[ 2.59 -6.50 -8.07 -6.98  2.00 -7.57] | 2.00

[[-3.40 -1.87  2.29 -2.24  2.61  5.73]
 [ 1.59  1.64 -3.86  2.77  2.66 -7.51]] | 2.61

[[ 0.05  1.34 -5.20 -4.23  4.18 -4.94]
 [-3.79 -7.91  5.45 -2.26 -5.25  4.25]] | 4.18

[[-6.76 -2.67 -4.49  2.57 -0.18  1.81]
 [-4.77  0.34 -6.76  2.70  3.56  2.56]
 [ 6.02  2.07  6.96 -2.59 -2.56 -3.20]] | -0.18

[ 3.38 -0.88  8.80  0.86  3.16  1.85] | 3.16

[[ 4.10  2.55 -6.80 -8.76  4.04  0.18]
 [ 0.28  5.47 -2.40  1.04  2.41  1.42]] | 4.04

[[ 8.28  3.21  3.30 -2.31  7.34  3.54]
 [ 3.51 -3.48  0.36 -5.54  1.10 -0.74]] | 7.34
---
[[-1.69 -3.18 -1.81 -6.36 -2.05]
 [-0.71 -3.61 -1.81 -6.28  4.18]]
-3.61

[[ 1.03 -8.10  0.27 -0.08  0.05 -5.81]
 [ 2.39  2.09 -2.15  1.39  2.45 -2.77]
 [-2.73 -1.28 -2.11 -1.10  0.70 -3.90]]
2.09

[[ 5.65  6.36  2.08  0.95  4.65]
 [-1.67 -3.25 -3.25 -3.06 -3.47]]
-3.25

[[-5.34 -0.14  3.32 -6.35 -4.72 -4.54 -6.19]
 [-2.29 -1.44  4.12 -4.82 -2.61 -4.08 -4.71]]
-1.44

[[-4.47 -7.22 -1.77 -1.89 -0.95]
 [ 5.35  1.07 -4.28 -5.49  0.58]
 [-3.05 -0.25  5.25  6.33 -1.19]]
1.07

[[-2.21  4.30  2.38  3.35  0.19  4.61  4.54]
 [ 0.95 -5.95 -7.73  1.34  5.75  3.67 -5.11]
 [ 3.64 -6.60 -1.01  3.95  5.35  2.37 -5.55]]
-5.95

[[ 1.00 -4.43 -5.63  0.93 -0.90  0.36]
 [ 0.46 -1.47 -2.03  1.02 -0.75 -0.60]
 [ 0.31 -6.99 -5.96 -0.21 -1.47  1.04]]
-1.47
---
[-0.104, 0.092, 0.076, -0.079, 0.101, -0.030, 0.171]: 0.076
[30.55, 157.41, -8.16, 162.51, 145.78, 166.81, -164.42]: 145.78
[0.00, -0.07, -0.08, 0.17, -0.10]: -0.07
[10.2, -12.9, -11.1, 6.5, -1.5]: -1.5
[-0.936, 1.016, 1.229, 1.300, -1.222]: 1.016
[-105.831, 4.096, 126.795, -136.283, -60.248]: -60.248
---
Q: array([3194, 8390, 9093, 4384, 5168])
A: 9093
Q: array([-822,   31,  482,  832, -795,  565, -260])
A: -795
Q: array([484, 964,  24, 665])
A: 964
Q: array([30, 22, 76, 21, 34, 79, 42])
A: 34
Q: array([ 80, 252, 147, 188,  34])
A: 147
Q: array([ 24,  11, -49,  47])
A: 11
Q: array([ -9,  33, -15,  27,  29, -29, -34])
A: 29
---
[-6.41  0.05 -8.25 -8.06] | -8.06

[ 4.86  1.64  0.31 -7.02  6.58] | 1.64

[[ 3.13 -3.36  3.08  2.79 -7.03  4.91  5.08]
 [-0.40 -3.23  1.05 -2.58 -3.18 -2.78 -7.13]
 [ 3.89  0.00 -3.11 -1.97  5.75 -3.41  2.47]] | 4.91

[-2.88 -7.62 -1.71 -4.27] | -4.27

[[-3.48  0.84 -0.36  0.59  1.27  1.08]
 [ 3.72 -0.33  6.28  0.17  2.58 -1.37]
 [ 3.41 -1.66  4.39 -2.89 -2.06 -4.68]] | 3.72

[8.47 3.29 4.15 6.60 7.72 7.24] | 7.24

[[ 2.12 -0.50 -3.07  2.75 -1.21 -2.67]
 [ 2.11  1.08 -2.63  0.02 -1.76 -6.31]] | 2.11

[-2.81  6.22  4.08 -6.33] | -2.81

[ 6.72  2.07  4.54 -3.75 -1.08  0.24] | 2.07
---
[ 0.13  3.59 -3.58  2.94 -3.04 -4.38  7.36] Out: 0.13, 7.36

[[ 2.63 -3.60 -4.89 -7.05 -1.79]
 [ 2.84 -4.96 -5.00 -6.22 -1.01]
 [ 2.95 -6.63 -5.15 -4.85  0.03]] Out: 2.63, 0.03

[ 1.13 -2.27  2.48  6.20 -7.63] Out: 1.13, -7.63

[ 1.95 -0.85 -7.25 -6.00  7.70  2.09  4.80] Out: 1.95, 4.80

[ 3.68 -8.52 -1.71  5.36 -3.51  7.39] Out: 3.68, 7.39

[-1.56 -2.23 -0.60  4.48  5.61  7.96  2.00] Out: -1.56, 2.00

[[-0.60  6.02  3.16  8.72  1.57 -3.30  0.74]
 [ 4.37  0.41  2.01 -0.65 -0.10  2.20  2.56]] Out: -0.60, 2.56

[-3.41  3.35  1.45 -0.07  7.81 -6.62] Out: -3.41, -6.62
---
(-6.52, 0.27, 2.32, 3.69, 6.51) yields 2.32
(4.28, -2.57, 6.61, 1.21, 6.48, -0.95) yields 6.61
(6.21, -0.75, 0.67, -2.04, -4.33) yields 0.67
(-6.96, 3.89, -1.17, -0.77, -3.02) yields -1.17
(5.80, -3.82, 0.95, 7.06) yields 0.95
(-6.02, 3.59, -0.96, 2.46, 6.66) yields -0.96
(-5.43, -1.04, -8.77, -2.98, 1.39, -0.61) yields -8.77
(-2.06, 6.67, 7.12, -3.67) yields 7.12
(-0.59, -2.16, -5.41, 1.19, 3.44, -8.52) yields -5.41
(-0.67, 8.23, 4.75, -4.36) yields 4.75
---
[ 1.22 -4.45 -0.52  1.12 -7.58] → -0.52

[[ 3.98 -3.57  5.47  5.74  2.19 -4.76 -3.70]
 [-6.33  4.30 -2.04  4.05 -3.97  3.41  2.39]
 [ 3.95  2.83  0.38  2.78 -2.94 -4.52  1.78]] → -2.94

[ 3.65  2.85  1.30  3.85  2.97  6.43 -0.63] → 2.97

[-7.65  0.45  4.30  7.18 -0.64  2.38] → 7.18

[ 3.12  6.64 -4.17 -1.49  3.92 -1.99 -6.26] → 3.92

[[ 7.41  3.41  3.55  1.79 -2.32  8.42]
 [-7.94  6.46  1.77  6.03  7.67 -8.33]
 [ 4.84 -6.58  2.10 -2.12 -6.23  7.34]] → -2.12
---
[-5.95  7.55 -3.43  2.85  5.91] 2.85

[[-6.99 -1.32 -4.58 -1.96  1.87 -0.75  4.77]
 [-8.40 -2.47 -0.47  7.64  1.94  6.65 -5.56]] -5.56

[-5.50  4.96  1.63 -5.07  0.45  8.19] 0.45

[-6.18 -2.09 -5.42 -7.06 -2.65  5.35 -6.65] -6.18

[ 2.34  4.38  6.25 -6.71] 4.38

[[-6.71  6.50 -1.88 -3.18  3.64]
 [ 4.72  0.97 -5.34 -3.90  6.49]
 [ 6.22 -0.66 -4.22  6.04  0.52]] -4.22

[[ 0.30 -4.44 -3.53  6.92]
 [ 3.93  0.76 -1.10 -6.37]
 [ 4.06  1.62 -0.90 -8.24]] -4.44
---
((5, 3, -6, -4), (-1, -9, -2, 7), (-26, 9, 39, -14)) -> 39, -26
((5599, 4343, 7806, 6982), (3316, 2622, 7612, 5366)) -> 7806, 2622
(129, 204, 57, 44) -> 204, 44
((420, 212, 565, 44), (805, 217, 607, 173), (511, 303, 234, 235)) -> 805, 44
((707, 197, 697, 294), (781, 50, 604, 600), (90, 344, 64, 772)) -> 781, 50
((178, 167, 185, 138, 123, 213), (163, 107, 102, 136, 55, 200)) -> 213, 55
(-954, -646, -311, 700) -> 700, -954
(83, 33, 16, 64) -> 83, 16
